Here is a tiny trained network, its code and every weight. The questions are about switching its units off for an input and a class, where a switched-off unit gives its printed mean instead of its output.

import numpy as np


def w(rows, s, z=0):
    codes = np.array(rows[::2]) - 128.0
    scale = np.full(codes.shape[1], s)
    scale[-1] = z or s
    return codes * scale


def f(y):
    return np.maximum(y, 0)


def log_softmax(a):
    a = a - a.max(-1, keepdims=True)
    return a - np.log(np.exp(a).sum(-1, keepdims=True))


def net(x, mask):
    res = np.array(x, float).reshape(1, 6) / 4 @ E
    y = f(res @ A[0][:, :-1].T + A[0][:, -1])
    res = res + np.where(mask, y, B[0][:, -1]) @ B[0][:, :-1]
    return log_softmax(res[-1] @ U[:, :-1].T + U[:, -1])


A, B = {}, {}
E = w([
[146,197,2,122],'x0',
[232,43,129,134],'x1',
[201,109,101,138],'x2',
[105,93,137,46],'x3',
[195,182,172,60],'x4',
[165,55,35,84],'x5',
],0.0092)
A[0] = w([
[166,109,141,88,163],'N0',
[101,119,87,114,64],'N1',
[74,73,99,190,197],'N2',
[150,148,53,226,176],'N3',
[161,82,138,181,253],'N4',
[6,137,194,227,176],'N5',
[93,98,104,132,91],'N6',
[169,72,158,98,116],'N7',
[165,115,93,116,174],'N8',
[137,110,161,116,215],'N9',
[73,180,155,178,208],'N10',
[73,158,151,119,94],'N11',
[127,147,134,156,104],'N12',
[130,128,79,232,135],'N13',
[165,95,73,124,154],'N14',
[116,123,145,64,184],'N15',
[150,193,213,127,196],'N16',
],0.014,0.003)
B[0] = w([
[138,132,92,67,185],'N0',
[101,143,114,129,156],'N1',
[168,90,63,114,199],'N2',
[174,170,74,72,216],'N3',
[205,126,117,125,205],'N4',
[254,73,101,151,248],'N5',
[90,105,114,108,155],'N6',
[142,151,139,77,204],'N7',
[148,120,128,134,188],'N8',
[160,125,90,103,174],'N9',
[192,146,135,167,205],'N10',
[146,116,102,202,173],'N11',
[139,175,115,145,148],'N12',
[177,177,135,38,197],'N13',
[185,140,154,151,206],'N14',
[70,152,67,107,173],'N15',
[102,94,77,145,215],'N16',
],0.011,0.013)
U = w([
[83,49,113,88,160],'0',
[177,184,138,143,87],'1',
[170,52,228,138,60],'2',
[110,127,208,218,3],'3',
[200,151,135,53,90],'4',
[110,54,219,203,40],'5',
[255,59,134,192,220],'6',
[89,242,145,138,140],'7',
],0.0088,0.0039)

Each question gives the input, the list of numbers given to net, and the class t.
The units are the neurons (one row each of A and B). Each row of codes is followed by its name. A weight is (code - 128) times the scale printed after its matrix; where a second scale follows, it is the last column's (A, B and U).
mask holds one flag per neuron, in row order. A switched-off neuron (its flag False) gives its mean, the last column of its row in B, instead of its output. The means were averaged over made-up inputs and are rounded, as every weight is.
A unit's drop is (log p(t) with every unit on - log p(t) with that unit switched off) / (log p(t) with every unit on - log p(t) with every unit switched off).
The circuit of an input: a set's keep is (log p(t) with only the set's units on - log p(t) with every unit switched off) / (log p(t) with every unit on - log p(t) with every unit switched off). Starting from the 12 units with the biggest drops (on a tie, the unit counted first), units are removed one at a time, each time the one whose removal leaves the highest keep (on an exact tie, the one counted first), for as long as the keep stays at least 0.8.
units of the circuit, in order: the units of the circuit, biggest drop first
unit that matters most: the unit with the biggest drop
top k neurons: the k neurons with the biggest drops, biggest first
drop when u is switched off: that unit's drop, to one decimal
input [5,-7,2,-1,1,-4], class 6: top 3 neurons : [N5; N10; N11]
input [3,3,5,-8,-3,-3], class 4: unit that matters most : N13
input [2,-2,-5,-6,5,1], class 1: top 3 neurons : [N5; N2; N4]
input [7,-3,2,-1,6,-7], class 7: units of the circuit, in order : [N5; N4]
input [2,4,-5,-7,-8,1], class 4: top 4 neurons : [N13; N3; N11; N16]
input [7,4,4,-4,-5,8], class 4: top 2 neurons : [N13; N3]
input [8,2,5,3,2,3], class 4: top 2 neurons : [N5; N3]
input [8,3,0,-2,-7,-4], class 4: top 2 neurons : [N13; N3]
input [2,4,-5,-7,6,-2], class 1: top 2 neurons : [N5; N2]
input [8,-6,-7,-6,3,-5], class 6: drop when N5 is switched off : 0.3
input [7,-4,0,5,0,1], class 7: drop when N5 is switched off : 0.3
input [-3,3,4,4,0,-3], class 4: drop when N7 is switched off : 0.2
